[[ 59  80  50 -16]
 [ 11  30  13   5]]	-16

[[ 50 -17 -33  12   3 -43]
 [-12  56 -60   6 -64 -11]]	56

[[-18 -47  38  22 -27]
 [ 68   9  17  53 -10]
 [ 30 -45  11 -30 -37]]	30

[[-14  43  87  22]
 [-74  64 -71  18]
 [-77   9  -6 -77]]	18

[-75  35 -41  54   4 -66 -62]	-41

[ 31 -33 -25  50 -88 -37  -9]	-25

[[-15 -17 -33  -4 -23 -28  -5]
 [ 38 -29 -75  54  38 -24  67]
 [-19 -14 -28  -8 -27 -27  -9]]	-28
---
[[ 76  35   4  -9   3 -25 -44 -32  -6   8  20  -5   3  -4  26  18]
 [ 50  45  14 -17  -6 -42 -31 -14  21  18  21  14  -1 -23  40  27]
 [ 76  35   7 -13  -7 -21 -35 -19 -11  14  18  18   6 -10  24  12]
 [ 71  33  10 -17  -3 -34 -33 -19  -3  12  16  29  -4  -3  22  12]
 [ 55  49   8  -7   1 -30 -43 -11  18  30  26  13   2 -13   9  24]
 [ 66  44  14 -18 -13 -12 -28 -17 -12  23  23  18  30  -8  39  11]
 [ 80  53   9  -8  -8 -15 -40 -19  17  47  28   3  14 -24  35 -32]
 [ 46  41  15 -21  -8 -38 -28 -17   8  18  20  21   7 -16  37  19]
 [ 78  40   5 -12  -2 -22 -42 -33   1  13  23  13  11 -25  32  17]
 [ 61  40  14 -26 -14 -17 -28 -34   4   4  22  20  16 -26  21   5]
 [ 51  32   5 -17   0 -32 -42 -33   5  11  20  30  -8 -15  13   4]
 [ 44  37  17 -27 -11 -21 -23 -28  -4   4  17  35  13 -21  18   3]] 3

[[-19  63  35 -23 -10   4]
 [ 50 -64  20 -44 -47  -9]
 [-47 -14 -10 -20  27  25]
 [-62  57  38   2 -70  38]
 [-24 -33 -41 -65 -41 -28]
 [-62  50 -24  41 -26  37]
 [-54 -41 -34 -58 -34  45]
 [-39  62 -50 -57 -32  27]
 [-28  23  29  43  47  53]] 53

[[-32 -17  52   3 -29 -38]
 [-73  71  79  68   7 -71]
 [-41  49  65  44  73   4]
 [ 32  43 -74  66 -20  72]
 [-39 -55  28  26  -9  43]
 [ 72 -36 -42  10 -29  69]
 [ -2 -63  29  49  16  77]
 [ 66  32  61 -74  86  58]
 [-61 -80  74  10  -7  77]
 [-59 -79  75  69   3  78]
 [ 75   2 -77 -72  26  57]
 [ 15 -75  36  65 -75  57]] 57

[[-37 -39 -85 -22 -70 -68 -11 -14]
 [-24 -29 -66 -14 -50 -44  -3 -25]
 [-42  46  41 -21 -44  55  49  39]
 [ 45  -4 -49  23  19 -33  38  41]
 [ 13 -38  69  53  37  85 -32 -43]
 [ 17 -34  35  31  23  46 -27 -17]
 [ 21 -43  71  57  43  85 -36 -46]] -46

[[-22   4  -5   7  24  62 -10  60  10   7   3  58 -11 -18  29]
 [ 55  49  44  -9  55  57  58  59  37  57  53  58  42 -37  12]
 [-63 -62 -63  42   2 -32 -64 -41 -15   0 -62  -9 -50  18   4]
 [ 52  59  50  -7   6  28  67  36  20  43  56  -1  50 -40 -34]
 [ 61  44  38 -28  19  39  60  23  38  31  61   2  61  30  18]
 [-49 -40 -13 -31 -28 -31 -53  -3 -39 -22 -64   6 -51 -30 -11]
 [ 58  41  14  -5  35 -17  32  -5  38  35  49   4  50 -53 -64]
 [ 39  54  16   1  52  14  21  11  40  39  55   1  55 -43 -37]
 [-42 -54  45 -31 -22 -38 -63 -31 -30 -49 -52   2 -43  19 -15]
 [ 61  62  53  -3  24  -1  53  30  -9  34  54  21  48 -35 -36]
 [-46 -52  -9 -10 -13 -64 -57 -60  -5 -42 -44 -54 -34   5 -25]] -25

[[ 17 -27 -37  19  15  -5   7   6  17 -51 -29  27]
 [-22  31  17  -1 -31   9 -14 -21 -19  46  20  -8]
 [-20  24   0   1 -36  25  -8 -12 -13  27   9   7]
 [ -9  18  69 -46  45 -24 -15   7  -5  48  43 -60]
 [ -1   1 -28  12 -47  42 -11   0   4 -14   2  27]
 [ 15 -29 -41  25 -27  13  17   9   7 -37 -30  34]
 [-15  29  34 -17  21 -10 -22 -13  -6  32  28 -28]
 [  2   1 -51  32 -40  28   6 -13   3 -30 -25  47]
 [ 13 -18 -42  25 -17  13  17   2   7 -40 -32  35]
 [-14  21  35 -15  22 -18  -7  -9 -10  34  18 -29]
 [  9 -18 -53  37 -19   8  21  -4   4 -44 -46  46]
 [ 17 -22   1  -7  58 -32   8  12  16 -30 -11  -8]] -8

[[ 18  13  20  32  25  10  21  35  39  24   1  24]
 [ 58  33  23 -50  18  68  30  33 -18 -23  35  49]
 [-10 -30 -22  32 -20  11  14 -23  61  21  -3  57]
 [ 18  19  19 -10  33  46  32  36   4  24  47  35]
 [-31 -34   0 -53 -17  -5 -37 -17 -32 -15  -2 -13]
 [ 32  27  28  36  20  19  14  22  29 -10  -5  -2]] -2

[[-35   9   5 -37 -25  26 -34  10   1  10  22 -49  24  14 -27 -52]
 [ 40  -7   7  42  24 -29  33   0  -1  -6 -14  49  -9 -14  26  47]
 [ 24  50  57  39  54  24  24  53  49  48  40  43  41  35  44  27]
 [ 15 -71 -47   4 -37 -63   5 -61 -64 -57 -58   1 -68 -53 -23  27]
 [-19  65  46  -1  38  59  -1  56  61  55  59   4  61  55  27 -23]
 [-12  70  46  -9  29  66  -6  64  62  63  62  -9  70  56  19 -28]
 [ 14 -69 -54   0 -38 -58   2 -65 -67 -62 -62  -1 -67 -49 -26  21]
 [-20  64  42 -12  29  64  -9  53  56  57  56 -11  54  54  19 -31]] -31
---
94,63,90,25 yields 63

-22,31,9,-13,-16,46,-16
18,-24,-24,-39,-25,-26,-15
yields 18

866,140,932,166 yields 166

79,81,53,59,66,98,17 yields 79

-46,-31,-24,-23,18,-9,-34
-32,13,31,-22,-12,-20,9
yields 13

1,1,0,1,6,8,7 yields 6

-13,-25,18,35,-22 yields -13
---
[65 22 79 51 46 62 88] => 88
[7295 3207 6830 8266 1098] => 1098
[ 504  280   51 -505 -669  191  630] => 630
[8150 7113 1265 6554] => 6554
[7085 9579 7565 6119 3187 8288] => 8288
[ 37  30 -44 -41] => -41
